Below is a small trained network, with its code and all its weights. Each question gives an input and a class and asks what happens when units are switched off, that is, made to give their printed mean instead of their output.

import numpy as np


def w(rows, s, z=0):
    codes = np.array(rows[::2]) - 128.0
    scale = np.full(codes.shape[1], s)
    scale[-1] = z or s
    return codes * scale


def norm(h):
    return h / np.sqrt((h * h).mean(-1, keepdims=True) + 1e-5)


def f(y):
    return y / 2 * (1 + np.tanh(0.7978845608 * (y + 0.044715 * y**3)))


def log_softmax(a):
    a = a - a.max(-1, keepdims=True)
    return a - np.log(np.exp(a).sum(-1, keepdims=True))


def net(x, mask):
    res = np.array(x, float).reshape(1, 6) / 4 @ E
    u = 0
    for l in range(3):
        y = f(norm(res) @ A[l][:, :-1].T + A[l][:, -1])
        res = res + np.where(mask[u : u + 6], y, B[l][:, -1]) @ B[l][:, :-1]
        u += 6
    return log_softmax(norm(res)[-1] @ U[:, :-1].T + U[:, -1])


A, B = {}, {}
E = w([
[144,142,139,208,125,101,95,92],'x0',
[152,134,137,185,147,202,122,106],'x1',
[130,124,155,94,102,131,31,166],'x2',
[120,173,64,123,71,126,103,107],'x3',
[114,137,94,124,140,222,174,148],'x4',
[1,83,97,155,115,168,114,173],'x5',
],0.009)
A[0] = w([
[74,160,101,159,225,130,117,140,105],'L0N1',
[2,122,122,103,156,136,177,151,6],'L0N2',
[161,154,130,126,175,9,103,150,67],'L0N3',
[103,132,136,28,163,105,163,157,27],'L0N4',
[77,202,243,144,67,143,163,186,160],'L0N5',
[135,169,115,137,150,134,73,58,64],'L0N6',
],0.0081,0.0025)
B[0] = w([
[181,106,254,140,103,152,126,131,172],'L0N1',
[50,104,128,103,38,49,181,169,245],'L0N2',
[74,201,168,93,194,98,121,111,252],'L0N3',
[132,114,92,201,99,135,108,131,186],'L0N4',
[182,120,149,94,194,111,114,138,157],'L0N5',
[88,135,158,188,210,160,146,167,153],'L0N6',
],0.0085,0.0035)
A[1] = w([
[130,136,157,116,136,100,82,118,73],'L1N1',
[69,122,106,89,131,187,130,155,170],'L1N2',
[101,133,160,122,85,130,201,152,93],'L1N3',
[185,119,68,112,139,133,191,96,62],'L1N4',
[100,125,110,56,81,162,64,172,3],'L1N5',
[143,158,143,251,92,157,92,84,54],'L1N6',
],0.012,0.0049)
B[1] = w([
[181,94,150,141,163,58,201,79,186],'L1N1',
[137,104,113,115,155,70,104,190,254],'L1N2',
[93,162,129,71,56,141,191,160,228],'L1N3',
[132,138,42,62,178,162,165,76,194],'L1N4',
[189,144,12,218,179,122,63,143,207],'L1N5',
[108,193,172,182,92,202,90,110,236],'L1N6',
],0.011,0.0042)
A[2] = w([
[115,129,170,100,144,148,222,88,93],'L2N1',
[2,41,97,123,15,118,182,174,125],'L2N2',
[196,167,121,208,177,154,151,66,118],'L2N3',
[124,206,79,35,165,190,181,74,93],'L2N4',
[176,128,108,120,123,136,75,189,2],'L2N5',
[159,189,109,17,131,204,191,112,89],'L2N6',
],0.0078,0.0036)
B[2] = w([
[134,130,29,74,198,49,34,92,171],'L2N1',
[138,106,213,58,51,184,188,178,254],'L2N2',
[56,123,105,131,66,151,151,170,203],'L2N3',
[141,85,114,142,84,162,201,76,193],'L2N4',
[122,99,79,177,177,98,115,123,129],'L2N5',
[55,10,49,149,141,105,119,1,186],'L2N6',
],0.0092,0.0066)
U = w([
[156,188,215,91,162,11,120,59,186],'0',
[98,218,195,220,91,230,93,76,195],'1',
[68,46,147,59,43,149,205,238,215],'2',
[125,58,15,108,137,176,209,8,147],'3',
[150,118,5,163,161,115,20,209,136],'4',
[159,20,178,138,190,179,113,151,3],'5',
],0.012,0.0032)

Each question gives the input, the list of numbers given to net, and the class t.
The units are the neurons (one row each of A and B). Each row of codes is followed by its name. A weight is (code - 128) times the scale printed after its matrix; where a second scale follows, it is the last column's (A, B and U).
mask holds one flag per neuron, layer by layer. A switched-off neuron (its flag False) gives its mean, the last column of its row in B, instead of its output. The means were averaged over made-up inputs and are rounded, as every weight is.
A unit's drop is (log p(t) with every unit on - log p(t) with that unit switched off) / (log p(t) with every unit on - log p(t) with every unit switched off).
The circuit of an input: a set's keep is (log p(t) with only the set's units on - log p(t) with every unit switched off) / (log p(t) with every unit on - log p(t) with every unit switched off). Starting from the 12 units with the biggest drops (on a tie, the unit counted first), units are removed one at a time, each time the one whose removal leaves the highest keep (on an exact tie, the one counted first), for as long as the keep stays at least 0.8.
circuit, biggest first: the units of the circuit, biggest drop first
most important unit: the unit with the biggest drop
top k neurons: the k neurons with the biggest drops, biggest first
k most important neurons of layer l: the k neurons of layer l with the biggest drops, biggest first
drop of u: that unit's drop, to one decimal
input [7,-8,-1,4,3,-2], class 0: 2 most important neurons of layer 1 => [L1N4, L1N6]
input [-1,-8,2,-3,-5,2], class 0: most important unit => L0N3
input [1,8,3,-2,7,-7], class 3: top 3 neurons => [L1N4, L2N6, L0N4]
input [-6,4,4,-4,-2,-2], class 5: top 3 neurons => [L0N2, L2N1, L0N5]
input [-2,8,3,-8,-8,7], class 5: 3 most important neurons of layer 0 => [L0N5, L0N2, L0N1]
input [6,1,-7,-3,3,5], class 2: circuit, biggest first => [L0N2, L2N2]
input [-5,-2,4,7,-4,-4], class 4: 3 most important neurons of layer 0 => [L0N1, L0N5, L0N4]
input [-3,4,-4,8,-2,2], class 2: top 4 neurons => [L2N2, L1N2, L0N5, L0N6]
input [-2,0,-1,1,-3,-8], class 3: 3 most important neurons of layer 2 => [L2N4, L2N6, L2N3]
input [1,-6,7,-3,8,4], class 4: top 3 neurons => [L1N5, L1N2, L0N5]
input [7,1,8,-7,0,-1], class 0: top 3 neurons => [L1N1, L0N4, L1N5]
input [0,5,5,1,6,-6], class 3: top 2 neurons => [L2N6, L0N4]
input [4,8,-8,7,8,3], class 1: top 2 neurons => [L1N6, L0N1]
input [1,6,-4,0,-3,-8], class 3: most important unit => L1N4
input [3,3,-8,8,-6,-3], class 1: top 2 neurons => [L1N6, L0N6]
input [0,0,-4,5,-8,1], class 0: drop of L0N3 => 0.4
input [2,-8,-2,-1,3,-8], class 3: drop of L1N2 => 0.1
input [3,3,-1,8,-6,7], class 1: drop of L1N6 => 0.3
